Below is a small trained network, with its code and all its weights. Each question gives an input and a class and asks what happens when units are switched off, that is, made to give their printed mean instead of their output.

import numpy as np


def w(rows, s, z=0):
    codes = np.array(rows[::2]) - 128.0
    scale = np.full(codes.shape[1], s)
    scale[-1] = z or s
    return codes * scale


def norm(h):
    return h / np.sqrt((h * h).mean(-1, keepdims=True) + 1e-5)


def f(y):
    return np.maximum(y, 0)


def log_softmax(a):
    a = a - a.max(-1, keepdims=True)
    return a - np.log(np.exp(a).sum(-1, keepdims=True))


def net(x, mask):
    res = np.array(x, float).reshape(1, 7) / 4 @ E
    u = 0
    for l in range(3):
        y = f(norm(res) @ A[l][:, :-1].T + A[l][:, -1])
        res = res + np.where(mask[u : u + 13], y, B[l][:, -1]) @ B[l][:, :-1]
        u += 13
    return log_softmax(norm(res)[-1] @ U[:, :-1].T + U[:, -1])


A, B = {}, {}
E = w([
[126,127,130,127,127,128,128],'x0',
[110,132,73,44,109,69,137],'x1',
[126,127,130,129,128,126,126],'x2',
[132,115,62,114,143,200,27],'x3',
[116,137,114,131,3,154,110],'x4',
[124,128,129,128,128,130,131],'x5',
[129,131,127,128,129,127,127],'x6',
],0.0049)
A[0] = w([
[107,135,175,143,103,155,158,35],'L0N1',
[97,122,128,141,146,133,155,35],'L0N2',
[216,139,31,79,236,233,27,108],'L0N3',
[132,126,86,1,121,81,142,150],'L0N4',
[170,132,131,85,104,64,141,59],'L0N5',
[175,153,131,88,50,117,133,47],'L0N6',
[31,140,31,18,154,62,118,43],'L0N7',
[108,111,71,73,174,137,117,6],'L0N8',
[41,112,161,144,187,43,197,76],'L0N9',
[156,100,190,238,129,184,105,77],'L0N10',
[123,145,131,83,103,34,150,32],'L0N11',
[98,140,46,44,158,160,87,27],'L0N12',
[139,145,130,116,135,146,135,99],'L0N13',
],0.0026,0.0024)
B[0] = w([
[153,112,144,155,126,92,118,136],'L0N1',
[144,122,129,130,125,165,71,128],'L0N2',
[21,117,117,196,191,61,72,253],'L0N3',
[131,146,94,93,159,53,120,219],'L0N4',
[83,113,131,150,150,140,166,148],'L0N5',
[55,144,131,152,121,133,158,152],'L0N6',
[252,120,177,151,134,91,58,194],'L0N7',
[175,138,141,114,139,98,63,141],'L0N8',
[167,123,147,61,131,219,141,195],'L0N9',
[77,147,79,40,139,67,148,194],'L0N10',
[81,110,124,151,157,150,188,159],'L0N11',
[193,106,134,136,153,76,46,167],'L0N12',
[128,130,126,126,126,131,124,128],'L0N13',
],0.0032,0.0026)
A[1] = w([
[144,159,131,139,3,132,174,135],'L1N1',
[169,166,173,123,43,114,197,126],'L1N2',
[153,96,188,137,248,49,217,119],'L1N3',
[129,99,42,119,64,211,15,84],'L1N4',
[119,133,86,47,121,92,137,153],'L1N5',
[95,96,131,178,150,238,84,80],'L1N6',
[125,152,77,98,209,183,102,109],'L1N7',
[119,90,69,140,92,167,50,100],'L1N8',
[97,129,124,154,96,190,127,52],'L1N9',
[132,118,83,134,89,144,58,81],'L1N10',
[157,144,187,172,77,166,173,3],'L1N11',
[130,129,130,120,120,118,133,111],'L1N12',
[107,104,173,182,67,194,151,46],'L1N13',
],0.0038,0.0028)
B[1] = w([
[101,67,111,181,193,90,46,216],'L1N1',
[115,68,112,167,202,108,48,208],'L1N2',
[150,197,122,56,38,253,118,255],'L1N3',
[188,193,184,57,137,154,232,226],'L1N4',
[112,127,64,97,146,102,137,190],'L1N5',
[66,132,147,147,173,134,191,183],'L1N6',
[86,77,138,198,91,61,127,178],'L1N7',
[164,162,183,90,140,134,216,195],'L1N8',
[143,120,174,109,155,103,138,145],'L1N9',
[145,144,166,98,134,140,174,175],'L1N10',
[224,106,123,135,94,92,44,154],'L1N11',
[121,132,121,132,132,140,126,133],'L1N12',
[193,98,191,137,137,92,75,164],'L1N13',
],0.0039)
A[2] = w([
[73,97,52,123,80,6,146,52],'L2N1',
[130,139,193,165,112,170,154,152],'L2N2',
[104,131,111,91,63,85,175,123],'L2N3',
[173,156,114,31,111,132,186,30],'L2N4',
[148,154,167,158,166,185,126,132],'L2N5',
[115,81,146,170,76,52,131,119],'L2N6',
[145,117,161,253,184,194,96,17],'L2N7',
[137,130,197,169,109,180,147,168],'L2N8',
[163,62,169,217,105,97,91,25],'L2N9',
[187,174,110,77,50,176,89,102],'L2N10',
[127,134,94,67,182,165,159,177],'L2N11',
[181,179,170,155,112,235,184,1],'L2N12',
[102,120,91,119,56,109,117,79],'L2N13',
],0.0051,0.0027)
B[2] = w([
[78,112,210,176,199,248,98,226],'L2N1',
[155,120,132,104,142,128,63,237],'L2N2',
[103,141,89,151,142,153,162,199],'L2N3',
[116,144,74,157,55,118,198,223],'L2N4',
[69,88,148,137,107,165,117,234],'L2N5',
[126,102,95,207,146,131,96,202],'L2N6',
[82,130,85,149,79,102,253,232],'L2N7',
[167,134,141,104,141,117,54,253],'L2N8',
[197,170,83,132,71,76,178,197],'L2N9',
[131,135,159,116,157,104,220,204],'L2N10',
[147,122,117,156,49,89,135,250],'L2N11',
[135,124,186,50,172,185,32,238],'L2N12',
[94,131,140,155,167,133,179,163],'L2N13',
],0.0059,0.0034)
U = w([
[174,143,242,58,119,216,69,220],'0',
[1,88,114,237,183,164,140,146],'1',
[139,179,65,49,62,103,250,187],'2',
[153,121,50,77,210,33,27,7],'3',
[233,100,140,242,51,48,87,31],'4',
],0.0095,0.0016)

Each question gives the input, the list of numbers given to net, and the class t.
The units are the neurons (one row each of A and B). Each row of codes is followed by its name. A weight is (code - 128) times the scale printed after its matrix; where a second scale follows, it is the last column's (A, B and U).
mask holds one flag per neuron, layer by layer. A switched-off neuron (its flag False) gives its mean, the last column of its row in B, instead of its output. The means were averaged over made-up inputs and are rounded, as every weight is.
A unit's drop is (log p(t) with every unit on - log p(t) with that unit switched off) / (log p(t) with every unit on - log p(t) with every unit switched off).
The circuit of an input: a set's keep is (log p(t) with only the set's units on - log p(t) with every unit switched off) / (log p(t) with every unit on - log p(t) with every unit switched off). Starting from the 12 units with the biggest drops (on a tie, the unit counted first), units are removed one at a time, each time the one whose removal leaves the highest keep (on an exact tie, the one counted first), for as long as the keep stays at least 0.8.
units of the circuit, in order: the units of the circuit, biggest drop first
most important unit: the unit with the biggest drop
top k neurons: the k neurons with the biggest drops, biggest first
drop when u is switched off: that unit's drop, to one decimal
input [-2,-4,-3,-2,-8,3,-3], class 0: most important unit	L1N3
input [-6,-7,5,-6,0,-2,1], class 0: units of the circuit, in order	(L1N3, L2N12)
input [-3,8,-5,-2,-7,-7,3], class 2: units of the circuit, in order	(L1N3, L2N4)
input [0,-1,6,-5,1,-7,8], class 4: top 3 neurons	(L1N2, L1N4, L1N1)
input [7,0,-5,-6,-6,8,-8], class 0: units of the circuit, in order	(L1N3, L2N7)
input [5,0,-6,0,4,-8,-7], class 4: top 2 neurons	(L1N3, L1N1)
input [5,5,-7,-5,1,5,2], class 1: units of the circuit, in order	(L2N1, L1N4)
input [-4,-6,5,0,-5,6,-7], class 0: top 4 neurons	(L1N3, L1N1, L2N12, L1N2)
input [-1,-4,-8,8,0,0,7], class 1: top 4 neurons	(L0N3, L1N3, L2N7, L1N7)
input [1,0,4,-3,-6,-5,-2], class 0: top 4 neurons	(L1N3, L2N12, L2N7, L0N10)
input [-1,-1,-6,0,4,2,8], class 4: top 2 neurons	(L1N1, L1N3)
input [-8,2,7,0,7,8,-8], class 1: top 2 neurons	(L1N3, L1N1)
input [-2,8,4,8,1,-6,5], class 2: top 4 neurons	(L1N4, L1N1, L1N2, L1N8)
input [3,-4,4,-1,-7,-2,6], class 0: units of the circuit, in order	(L1N3)
input [2,0,-2,-6,6,-7,-7], class 4: top 2 neurons	(L2N9, L0N10)
input [1,-6,8,-8,-3,-3,-1], class 0: drop when L1N3 is switched off	0.2
input [5,-1,-5,-2,5,8,-3], class 4: drop when L2N9 is switched off	0.2
input [-3,-2,-1,-7,7,3,-5], class 4: drop when L2N9 is switched off	0.2
input [-2,-6,-6,-1,4,-8,-2], class 4: drop when L2N9 is switched off	0.1
input [7,8,-7,8,4,-2,6], class 2: top neuron	(L1N4)
